Below are the code and all the weights of a small trained network. Each question names an input and a target symbol and asks about switching units off, where a switched-off unit gives its printed mean instead of its output.

import numpy as np


def w(rows, s, z=0):
    codes = np.array(rows[::2]) - 128.0
    scale = np.full(codes.shape[1], s)
    scale[-1] = z or s
    return codes * scale


def norm(h):
    return h / np.sqrt((h * h).mean(-1, keepdims=True) + 1e-5)


def f(y):
    return y / 2 * (1 + np.tanh(0.7978845608 * (y + 0.044715 * y**3)))


def softmax(a):
    e = np.exp(a - a.max(-1, keepdims=True))
    return e / e.sum(-1, keepdims=True)


def log_softmax(a):
    a = a - a.max(-1, keepdims=True)
    return a - np.log(np.exp(a).sum(-1, keepdims=True))


def net(x, mask):
    ids = ['αγδεημπστ'.index(c) for c in x.split()]
    T = len(ids)
    res = E[ids] + P[:T]
    u = 0
    for l in range(2):
        r = norm(res)
        for j in range(3):
            rows = slice(2 * j, 2 * j + 2)
            q, k, v = (r @ M[l][rows].T for M in (Q, K, V))
            z = softmax(np.where(np.tri(T) > 0, q @ k.T / 2**0.5, -1e9)) @ v
            o = O[l][rows]
            res = res + np.where(mask[u + j], z, o[:, -1]) @ o[:, :-1]
        u += 3
        y = f(norm(res) @ A[l][:, :-1].T + A[l][:, -1])
        res = res + np.where(mask[u : u + 4], y, B[l][:, -1]) @ B[l][:, :-1]
        u += 4
    return log_softmax(norm(res)[-1] @ U[:, :-1].T + U[:, -1])


Q, K, V, O, A, B = {}, {}, {}, {}, {}, {}
E = w([
[133,140,106],'α',
[135,143,116],'γ',
[116,198,81],'δ',
[130,88,127],'ε',
[130,101,115],'η',
[115,155,172],'μ',
[133,136,109],'π',
[133,73,149],'σ',
[102,176,255],'τ',
],0.017)
P = w([
[113,153,154],'0',
[65,161,97],'1',
[152,148,98],'2',
[22,148,117],'3',
[218,126,76],'4',
[4,127,137],'5',
[254,128,84],'6',
],0.0065)
Q[0] = w([
[22,193,162],'L0H1',
[72,97,103],'L0H1',
[126,188,128],'L0H2',
[118,182,19],'L0H2',
[231,153,129],'L0H3',
[254,153,129],'L0H3',
],0.0077)
K[0] = w([
[102,36,157],'L0H1',
[59,147,168],'L0H1',
[131,227,26],'L0H2',
[77,147,68],'L0H2',
[254,120,144],'L0H3',
[224,30,155],'L0H3',
],0.0075)
V[0] = w([
[221,117,156],'L0H1',
[40,91,169],'L0H1',
[105,131,87],'L0H2',
[111,110,111],'L0H2',
[254,75,128],'L0H3',
[121,108,84],'L0H3',
],0.008)
O[0] = w([
[183,88,170,4],'L0H1',
[106,178,104,188],'L0H1',
[119,95,98,202],'L0H2',
[178,136,143,171],'L0H2',
[3,151,134,49],'L0H3',
[121,126,96,197],'L0H3',
],0.0064,0.0024)
A[0] = w([
[157,219,139,161],'L0N1',
[171,129,191,9],'L0N2',
[55,254,253,2],'L0N3',
[46,158,209,188],'L0N4',
],0.006,0.0023)
B[0] = w([
[81,132,87,246],'L0N1',
[94,129,167,2],'L0N2',
[255,83,90,193],'L0N3',
[143,116,73,175],'L0N4',
],0.01,0.001)
Q[1] = w([
[103,132,141],'L1H1',
[252,101,100],'L1H1',
[94,115,89],'L1H2',
[75,161,173],'L1H2',
[68,134,134],'L1H3',
[228,113,122],'L1H3',
],0.012)
K[1] = w([
[179,94,144],'L1H1',
[211,255,143],'L1H1',
[163,95,146],'L1H2',
[52,115,157],'L1H2',
[102,89,102],'L1H3',
[227,248,141],'L1H3',
],0.009)
V[1] = w([
[124,2,129],'L1H1',
[141,110,120],'L1H1',
[72,147,60],'L1H2',
[244,153,95],'L1H2',
[96,162,189],'L1H3',
[135,237,63],'L1H3',
],0.0072)
O[1] = w([
[156,164,3,128],'L1H1',
[144,112,103,142],'L1H1',
[45,9,129,254],'L1H2',
[225,71,176,189],'L1H2',
[33,246,177,10],'L1H3',
[73,24,213,220],'L1H3',
],0.0058,0.0035)
A[1] = w([
[7,166,205,86],'L1N1',
[197,124,103,117],'L1N2',
[83,181,97,149],'L1N3',
[129,151,162,255],'L1N4',
],0.011,0.0076)
B[1] = w([
[50,140,47,130],'L1N1',
[123,141,103,176],'L1N2',
[211,215,123,165],'L1N3',
[168,254,172,253],'L1N4',
],0.0089,0.0034)
U = w([
[147,140,138,80],'α',
[87,84,25,79],'γ',
[182,97,156,61],'δ',
[119,87,161,46],'ε',
[81,124,186,252],'η',
[116,170,91,135],'μ',
[78,59,183,88],'π',
[4,108,107,221],'σ',
[170,159,191,134],'τ',
],0.013,0.0035)

Each question gives the input, a string of symbols that net reads in full, and the target symbol t.
The units are the heads (2 rows each of Q, K, V and O) and the neurons (one row each of A and B). Each row of codes is followed by its name. A weight is (code - 128) times the scale printed after its matrix; where a second scale follows, it is the last column's (O, A, B and U).
mask holds one flag per unit, layer by layer, with each layer's heads first. A switched-off unit (its flag False) gives its mean, the last column of its rows in O or B, instead of its output. The means were averaged over made-up inputs and are rounded, as every weight is.
A unit's drop is (log p(t) with every unit on - log p(t) with that unit switched off) / (log p(t) with every unit on - log p(t) with every unit switched off).
The circuit of an input: a set's keep is (log p(t) with only the set's units on - log p(t) with every unit switched off) / (log p(t) with every unit on - log p(t) with every unit switched off). Starting from the 12 units with the biggest drops (on a tie, the unit counted first), units are removed one at a time, each time the one whose removal leaves the highest keep (on an exact tie, the one counted first), for as long as the keep stays at least 0.8.
circuit, biggest first: the units of the circuit, biggest drop first
most important unit: the unit with the biggest drop
top k neurons: the k neurons with the biggest drops, biggest first
k most important neurons of layer l: the k neurons of layer l with the biggest drops, biggest first
heads that matter: for each layer, one digit per head in row order, 1 if its drop is at least 0.15 and else 0, layers parted by /
drop of u: that unit's drop, to one decimal
input η ε δ γ δ η π, target π: most important unit	L0H1
input η ε γ, target σ: circuit, biggest first	L0H3, L0N3, L1H2
input γ δ δ, target σ: top 2 neurons	L0N3, L1N1
input ε δ γ, target γ: circuit, biggest first	L0H3, L1N4
input η ε η, target σ: circuit, biggest first	L0H3, L1H2
input η δ ε, target σ: circuit, biggest first	L0H3, L1H2
input η ε π, target σ: top 2 neurons	L0N3, L0N4
input δ γ α, target π: heads that matter	000 / 000
input γ δ π γ, target π: top 2 neurons	L0N3, L0N1
input γ η ε, target η: heads that matter	101 / 101
input σ η ε, target μ: heads that matter	001 / 011
input η σ σ σ ε η σ, target γ: heads that matter	101 / 101
input δ ε γ ε δ α σ, target π: heads that matter	001 / 000
input α δ γ γ ε α γ, target γ: most important neuron of layer 1	L1N4
input δ τ ε ε ε ε, target γ: heads that matter	000 / 000
input τ σ δ η, target μ: heads that matter	100 / 001
input η η ε, target σ: heads that matter	101 / 010
input σ δ γ η, target π: heads that matter	001 / 100
input η γ η, target σ: heads that matter	001 / 010
input ε π δ δ δ σ γ, target π: heads that matter	101 / 000
input η δ η η, target π: most important neuron of layer 0	L0N1
input γ ε α, target η: heads that matter	101 / 101
input γ ε δ δ δ, target σ: top 3 neurons	L0N1, L0N3, L0N2
input μ τ π, target τ: drop of L1H3	0.1
input ε α γ ε ε τ, target τ: drop of L1N4	0.2
input ε δ ε η ε ε ε, target γ: drop of L0N3	0.2
input π ε η η ε ε η, target γ: circuit, biggest first	L0H3
